Here is a tiny trained network, its code and every weight. The questions are about switching its units off for an input and a target symbol, where a switched-off unit gives its printed mean instead of its output.

import numpy as np


def w(rows, s, z=0):
    codes = np.array(rows[::2]) - 128.0
    scale = np.full(codes.shape[1], s)
    scale[-1] = z or s
    return codes * scale


def norm(h):
    return h / np.sqrt((h * h).mean(-1, keepdims=True) + 1e-5)


def f(y):
    return np.maximum(y, 0)


def softmax(a):
    e = np.exp(a - a.max(-1, keepdims=True))
    return e / e.sum(-1, keepdims=True)


def log_softmax(a):
    a = a - a.max(-1, keepdims=True)
    return a - np.log(np.exp(a).sum(-1, keepdims=True))


def net(x, mask):
    ids = ['βγδεζθξσψω'.index(c) for c in x.split()]
    T = len(ids)
    res = E[ids] + P[:T]
    u = 0
    for l in range(2):
        r = norm(res)
        for j in range(2):
            rows = slice(2 * j, 2 * j + 2)
            q, k, v = (r @ M[l][rows].T for M in (Q, K, V))
            z = softmax(np.where(np.tri(T) > 0, q @ k.T / 2**0.5, -1e9)) @ v
            o = O[l][rows]
            res = res + np.where(mask[u + j], z, o[:, -1]) @ o[:, :-1]
        u += 2
        y = f(norm(res) @ A[l][:, :-1].T + A[l][:, -1])
        res = res + np.where(mask[u : u + 16], y, B[l][:, -1]) @ B[l][:, :-1]
        u += 16
    return log_softmax(norm(res)[-1] @ U[:, :-1].T + U[:, -1])


Q, K, V, O, A, B = {}, {}, {}, {}, {}, {}
E = w([
[131,192,221,82,178,114],'β',
[182,79,87,70,98,100],'γ',
[211,87,177,150,124,27],'δ',
[76,219,90,57,100,82],'ε',
[157,176,137,73,38,6],'ζ',
[34,31,33,198,103,137],'θ',
[52,65,169,115,21,124],'ξ',
[79,44,83,254,121,4],'σ',
[116,103,176,107,98,231],'ψ',
[10,114,96,79,174,39],'ω',
],0.008)
P = w([
[90,241,1,220,188,53],'0',
[28,31,101,227,61,125],'1',
[38,18,112,170,69,117],'2',
[59,18,104,169,85,77],'3',
[78,18,117,170,83,90],'4',
[109,33,130,151,84,88],'5',
[119,29,130,159,75,69],'6',
[99,43,121,154,76,84],'7',
[102,32,131,162,71,86],'8',
[93,49,123,171,80,62],'9',
[108,47,135,162,68,77],'10',
[119,31,139,138,53,82],'11',
],0.003)
Q[0] = w([
[91,49,153,88,122,84],'0.h1',
[64,80,94,122,78,98],'0.h1',
[49,2,126,129,48,34],'0.h2',
[115,77,167,184,124,60],'0.h2',
],0.0073)
K[0] = w([
[139,248,134,67,185,116],'0.h1',
[50,139,222,139,190,111],'0.h1',
[239,107,20,79,89,2],'0.h2',
[137,88,71,58,51,62],'0.h2',
],0.0063)
V[0] = w([
[50,102,90,91,173,116],'0.h1',
[147,130,218,86,133,94],'0.h1',
[168,157,105,166,254,157],'0.h2',
[164,80,46,66,82,125],'0.h2',
],0.007)
O[0] = w([
[120,79,146,40,154,81,255],'0.h1',
[83,96,205,194,90,138,127],'0.h1',
[159,125,75,106,186,100,8],'0.h2',
[142,126,127,85,78,254,226],'0.h2',
],0.0092,0.0059)
A[0] = w([
[44,120,185,103,161,113,195],'0.n1',
[128,127,171,20,92,234,150],'0.n2',
[174,115,92,246,119,136,2],'0.n3',
[88,98,40,136,221,189,132],'0.n4',
[68,74,174,133,106,180,55],'0.n5',
[174,98,96,63,107,185,223],'0.n6',
[180,78,87,59,77,102,164],'0.n7',
[222,151,183,87,163,72,173],'0.n8',
[223,40,155,149,96,30,39],'0.n9',
[96,161,118,176,75,67,77],'0.n10',
[89,120,190,208,160,106,92],'0.n11',
[188,175,78,96,88,207,23],'0.n12',
[148,76,133,54,81,141,120],'0.n13',
[132,72,72,99,1,94,173],'0.n14',
[117,119,52,213,168,68,44],'0.n15',
[29,128,49,72,169,105,142],'0.n16',
],0.006,0.0023)
B[0] = w([
[158,155,181,191,73,92,221],'0.n1',
[34,108,129,188,226,72,249],'0.n2',
[190,117,54,110,57,141,132],'0.n3',
[235,162,73,106,87,121,142],'0.n4',
[128,151,178,91,87,90,212],'0.n5',
[76,186,125,162,197,151,198],'0.n6',
[2,134,135,114,120,167,201],'0.n7',
[91,150,84,163,28,160,144],'0.n8',
[46,111,96,171,99,108,162],'0.n9',
[174,158,194,94,197,163,148],'0.n10',
[115,99,182,155,113,182,152],'0.n11',
[117,64,142,179,131,47,141],'0.n12',
[67,181,130,165,97,108,221],'0.n13',
[78,188,157,203,165,115,253],'0.n14',
[185,55,171,144,142,104,145],'0.n15',
[130,124,161,94,95,189,195],'0.n16',
],0.0056,0.0073)
Q[1] = w([
[211,132,86,109,157,106],'1.h1',
[194,183,2,75,168,134],'1.h1',
[231,129,39,101,184,150],'1.h2',
[29,133,131,207,65,80],'1.h2',
],0.0084)
K[1] = w([
[25,47,208,105,128,104],'1.h1',
[63,40,255,177,149,145],'1.h1',
[77,67,190,123,54,235],'1.h2',
[202,211,85,89,166,45],'1.h2',
],0.0075)
V[1] = w([
[156,193,158,51,52,160],'1.h1',
[222,115,62,197,72,178],'1.h1',
[32,109,138,157,65,205],'1.h2',
[120,255,166,206,165,169],'1.h2',
],0.0061)
O[1] = w([
[147,123,222,126,209,44,52],'1.h1',
[82,103,72,208,127,58,3],'1.h1',
[86,255,164,123,31,60,49],'1.h2',
[54,204,186,213,190,147,41],'1.h2',
],0.0058,0.0043)
A[1] = w([
[28,47,169,146,100,171,169],'1.n1',
[127,229,153,92,173,87,119],'1.n2',
[82,113,71,99,194,24,2],'1.n3',
[151,114,110,231,90,164,137],'1.n4',
[160,216,237,125,176,42,129],'1.n5',
[190,172,118,178,242,89,82],'1.n6',
[253,96,50,189,107,107,67],'1.n7',
[94,106,128,145,127,68,140],'1.n8',
[62,170,53,72,21,132,186],'1.n9',
[208,124,43,35,126,191,64],'1.n10',
[70,150,179,135,90,15,83],'1.n11',
[186,141,99,159,210,209,33],'1.n12',
[110,101,105,111,55,192,29],'1.n13',
[197,129,74,63,133,164,93],'1.n14',
[169,53,123,220,247,106,119],'1.n15',
[154,176,186,97,173,28,109],'1.n16',
],0.0057,0.0032)
B[1] = w([
[235,123,73,80,151,201,250],'1.n1',
[156,80,72,128,123,100,137],'1.n2',
[161,168,158,17,42,143,134],'1.n3',
[131,253,163,163,173,162,147],'1.n4',
[192,53,137,183,178,152,144],'1.n5',
[75,25,167,63,176,210,130],'1.n6',
[205,208,105,248,192,117,133],'1.n7',
[151,46,141,124,124,130,157],'1.n8',
[169,214,85,200,85,90,188],'1.n9',
[80,45,153,138,29,191,134],'1.n10',
[197,72,117,165,62,108,175],'1.n11',
[53,100,221,72,192,109,129],'1.n12',
[219,146,151,91,78,212,143],'1.n13',
[43,49,219,205,126,133,132],'1.n14',
[4,184,144,76,186,169,142],'1.n15',
[235,105,163,128,20,239,135],'1.n16',
],0.0049,0.011)
U = w([
[205,107,231,168,149,164,14],'β',
[62,152,162,140,181,237,119],'γ',
[150,130,90,196,109,106,198],'δ',
[97,250,117,105,149,106,108],'ε',
[113,177,201,142,84,113,82],'ζ',
[161,104,33,132,122,201,15],'θ',
[54,76,166,90,82,106,254],'ξ',
[109,21,125,153,228,67,82],'σ',
[141,167,175,139,229,134,181],'ψ',
[162,94,168,2,118,126,118],'ω',
],0.0076,0.0022)

Each question gives the input, a string of symbols that net reads in full, and the target symbol t.
The units are the heads (2 rows each of Q, K, V and O) and the neurons (one row each of A and B). Each row of codes is followed by its name. A weight is (code - 128) times the scale printed after its matrix; where a second scale follows, it is the last column's (O, A, B and U).
mask holds one flag per unit, layer by layer, with each layer's heads first. A switched-off unit (its flag False) gives its mean, the last column of its rows in O or B, instead of its output. The means were averaged over made-up inputs and are rounded, as every weight is.
A unit's drop is (log p(t) with every unit on - log p(t) with that unit switched off) / (log p(t) with every unit on - log p(t) with every unit switched off).
k most important neurons: the k neurons with the biggest drops, biggest first
top k neurons in layer l: the k neurons of layer l with the biggest drops, biggest first
which heads matter: for each layer, one digit per head in row order, 1 if its drop is at least 0.15 and else 0, layers parted by /
drop of u: that unit's drop, to one decimal
input β γ ε δ δ, target γ: which heads matter => 01 / 01
input ω θ β, target ω: 2 most important neurons => (0.n14, 0.n13)
input ψ σ ψ, target σ: 4 most important neurons => (0.n2, 0.n4, 0.n14, 0.n16)
input ω ω ψ ω, target ω: which heads matter => 01 / 00
input β ξ ξ γ ε σ σ ψ ω ξ, target γ: which heads matter => 01 / 01
input ψ ξ θ γ, target γ: which heads matter => 11 / 00
input ω ω ψ, target ω: top 2 neurons in layer 0 => (0.n14, 0.n16)
input ψ γ σ, target γ: which heads matter => 11 / 01
input σ ω ω ω ω β, target θ: which heads matter => 11 / 11
input σ ψ σ, target θ: which heads matter => 11 / 10
input ε ω ψ ζ σ, target β: 2 most important neurons => (0.n2, 1.n5)
input ω ε ε, target ω: which heads matter => 01 / 11
input δ δ δ, target δ: top 2 neurons in layer 0 => (0.n3, 0.n9)
input ω ξ θ, target ω: which heads matter => 01 / 10
input ξ ω ζ θ ψ ψ ω, target ζ: which heads matter => 00 / 01
input β ζ ω γ γ ω σ ω ω ω δ σ, target γ: which heads matter => 01 / 01
input ω θ ψ ψ ζ γ ζ ψ γ, target γ: which heads matter => 01 / 00
input σ θ ψ ω β ω ξ σ σ δ ω ε, target θ: top neuron in layer 0 => (0.n15)
input ω ε σ ω ω σ ω, target ω: top neuron in layer 0 => (0.n2)
input ω σ σ ξ σ ψ δ β σ β σ, target β: top neuron in layer 1 => (1.n4)
input σ ε σ, target θ: drop of 0.h1 => 0.8
input σ ξ σ σ ω ω ε, target θ: drop of 1.h2 => 0.5
input ξ ε ω σ ε σ ε σ ω, target ζ: drop of 0.n1 => 0.1
